[ -1   1  -7  -5   5  -5   3  -5   1  -6  -5   4 -28  16   7   4  18  -8
   8   3  12  -4 -11  -8   7   3   2  18   3   2   3  -3   3   7  -2  -5
  -9   6  18  -8  -4] -> 21
[ -2   1   6  -8  15  -8  -4   7  32 -10  -4  11 -16   2   3  -7   4   7
   7  10  -3 -15  -6   7 -19   3   5   3   1  -5   0   0   5  -7 -11  21
   1 -12  38   2   6] -> 23
[ -6   2  -6 -18   2 -12   9  12  10   6   3  18 -27  16  -2   3  10  -6
  14   8   3 -22  -2  -5  11   1   5  17  -4  -3   0   4  -6   4  -2  -4
   7   9  -6 -14  -4] -> 16
[-5 -2 -3 17  2  3 -5 -8  8 -4 -5 -7  1  0  6 -2  2  4  0 -3  1  4 -2  5
 -5 11  0 -1  1  1 -4  0  6 -3 -2 10  0 -3  9 20  6] -> 20
[  0  -1  -8  11   8  -4  -2  -5   6  -2  -5   8 -13  -1   0  -5   4  -3
   2   2   9 -11  -1   8 -17   3   7  -1  -2   1 -14   2   4  -1   0   9
   2  -3  -5   4   4] -> 25
[  6  -9  -5   8   6  -1   0   4   7   2   3   1 -27   2  13   9   3  21
  -7  -8 -16   1   6   5 -17   3  -2  -2  -1   1 -18  -1  -3  11 -10 -11
  -4  -9  14 -11  -1] -> 7
[  3  -8   5  11   1   1 -13  -6  15  -4  -7 -19 -14 -36  15  -6   3  25
 -24  -4  -2  30  -3  -2 -63  13  -6 -13   3 -12  -1 -12  15  -1  10   6
 -19 -17  30  17  27] -> 0
[ -5  -9   0 -34   6  -8  -3   8   9   0  -3  13 -32 -11  11   1  -7  10
  -9   0  -9 -14   2   7 -22  16   6  10  -1  -3   9   3   4   3  -8  15
   3  -4  57  11  -3] -> 25
[ -2  -2  -5 -35   4 -10  -1   8   8  -9 -14  15 -56 -10   4   4   5   7
   0   0   5  10  -4  -2 -35  15   1  21   1  -2  25 -11   8  15  -6  -1
 -10   1  61   9  15] -> 19
[  8  -3 -17  11   9  -1   1  -2  -1   5   0  -2 -17  14   7   5  13  -6
 -10  -7  -1  -1   5 -12 -24   0   2   4  -3  15  -5  -2   2  12   5 -13
  -4  -5 -17 -10  -4] -> 14
[ -3  -3 -13  13   9  -7   7   1  14  -2 -10  13  10  18  -7  -9  -3 -15
  16   2   1 -24  12  15  -4   3  17   2 -10  19 -10  12   0  -2   0  22
  18   5 -23   8  -6] -> 30
[ -5  -8  -9  -9   6  -9  -4  12  16   2  -2  18 -31 -11   6   1  -2   1
   1   3  -1 -13   4  13 -21   8  13  12  -6   6  -7   5   5   4  -6  12
  10   3  32   3  -2] -> 24
[ -7  -7  -2  20  -2   2 -11  -8  11  -5  -1 -14 -27 -16   3  -4  -4  13
 -11  -2   5  14  -5  11 -42  11  -2  -4   8   9   8  -7  19   0   4   5
  -7 -11  12  24  11] -> 4
[ -3  -3  -6   3   8  -9 -10   3  19  -3  -3   2 -14  -4  -1  -8   5  -8
  -2   1  13  -9  -1  -3 -29   4   8   6   1   4   9   2  11  -3   3  11
   9 -10   0   8   0] -> 22

[-22  -3  -7  18  21  -4  16   9  37  -8  12  31 -10  16   7 -13  14   4
  -3  -9  22  24   1  14  28  -5] -> 26
[ -8  11   2 -31  14  17 -15 -34  41  -6  16  11  -4  15  10  16   2  18
  -5   6   8  25   8   9  14   0] -> 28
[ 25   2 -30 -49 -29   6  -2 -33   4   0 -33   7   2  -6  25   5   1  32
  -5  33  16 -11  -2  10  15   7] -> 3
[ -7 -15 -26  22   1 -11  25  -8  22 -33  -4  23   1   7  -1 -17  27 -40
   1 -18  15  -5   3  25   0   4] -> 15
[ 14 -14 -38 -23 -33  -7  16 -35  -5 -25 -20   3  10 -18   4  -4  22 -26
  -1  -2  10 -18  -1   6 -16  16] -> 6
[  8   2 -40 -30 -23   1  16 -18   7   0 -33  13  -1  -4  22   1  -1  34
  -3  38  35 -10  -4   9  24   3] -> 6
[ -5 -16 -13  16   6  -7  27   1   9 -23   7  12   4   2   2 -17  24 -37
  -1 -19   1 -11   2  15  -9   4] -> 14
[ 10 -15 -43   2 -26 -11  27 -21  -6 -27 -13  13   9 -17  -1 -14  24 -29
   2  -7  11 -14  -4   9 -12   9] -> 4
[-11  17 -24 -32  -3  20  17  -7  15  -1  -3  33  -5   4  15   9  -6  17
  -3  30  29  10   6   6  33  -8] -> 19
[-23  21  -9  15  19  25   6 -14  40  -6  30  37 -14  26  12   2   2  18
  -6  -5   8  33   5  12  25 -19] -> 30
[  7   1 -31   6 -28  -6  27   6 -16 -13 -20  27   2  -4  23 -19   6   0
  -5   5  10 -16  -2  14  12 -10] -> 0
[  8  -3 -17  20 -25  -2  23  -1 -15 -22  -3  12   4  -7   9 -10  18 -19
  -4  -9  -6 -20  -3   4 -13  -6] -> 2
[ 21  15  20 -15 -24  27 -12 -10 -11   9   6  16   1   9  44  15   2  50
 -13  17 -19 -15  -1 -10  -2  -8] -> 5
[  0  17  34  -8   0  34  -7 -10  21  -2  36  47  -7  22  43  13  -2  37
 -15   4 -12   1   5   2  13 -21] -> 16
[-27   5 -16 -24   7  12  26   8  12  -2  -2  39  -4   5   4  -1  -5  15
  -4  24  30   7   3   4  28  -6] -> 19
[-10  17   5 -22  -4  26  10  -3  14   2  18  38  -7  16  26  10  -2  28
 -10  19   5   4   6   1  24 -14] -> 18
[ 12   0 -35 -19 -30   2  11  -1 -11   3 -29  13   2  -7  24  -9   5  15
  -5  25  18 -15  -2   8  18   6] -> 1
[-24   3   1 -22  21  14  13  -1  21   3  12  31  -3  10   6  -1   3  10
  -1  18  21  17   3   4  24  -2] -> 24
[  6   9 -33  -8 -31   8  21  -7   6  -2 -11  39  -5   9  32  -8   8  25
 -10  13  15  -9  -2  14  27 -14] -> 5
[-11  -2 -11  35 -15   0  38   5 -20 -14   7  31   0   2  10 -18  14 -19
  -1  -5   4 -18  -5   5  -2 -15] -> 5
[ -7  -3  21  -2  23  12  -2   6  23   0  27  22  -5  21  19   2   7  18
  -8 -10  -9   1   3   3 -27  -6] -> 22
[ 19 -22 -27 -23 -12 -10   9 -24 -14 -15 -16 -14  14 -21  -4  -5  16 -27
   1  -4   7 -26  -4  -2 -27  21] -> 6
[ 11   5 -22 -33 -16  10   9 -13  -4  12 -21  13   0  -2  23   5  -3  45
  -5  34  12  -8  -2   0  21   5] -> 8
[-25  29  29  -1  16  40   5  -5  24   2  44  53  -9  15  25   8 -12  31
  -9   6  -1  17   7  -4  29 -27] -> 26
[  0 -23 -41  27 -23 -23  46  12 -21 -23 -15  12   6 -19 -11 -30  21 -33
   3  -9  20 -24  -9   9  -2   3] -> 1
[-16   7 -16 -21   3  11  17   1  10   2  -6  36  -2   6  14   0  -5  14
  -5  32  29   1   1   5  28  -6] -> 17
[ -9 -12 -12  16  17  -9   3 -17  48 -13   8   4  -6  16 -15  -4  17  -8
  -2 -14  19  26   1  20  15   6] -> 29
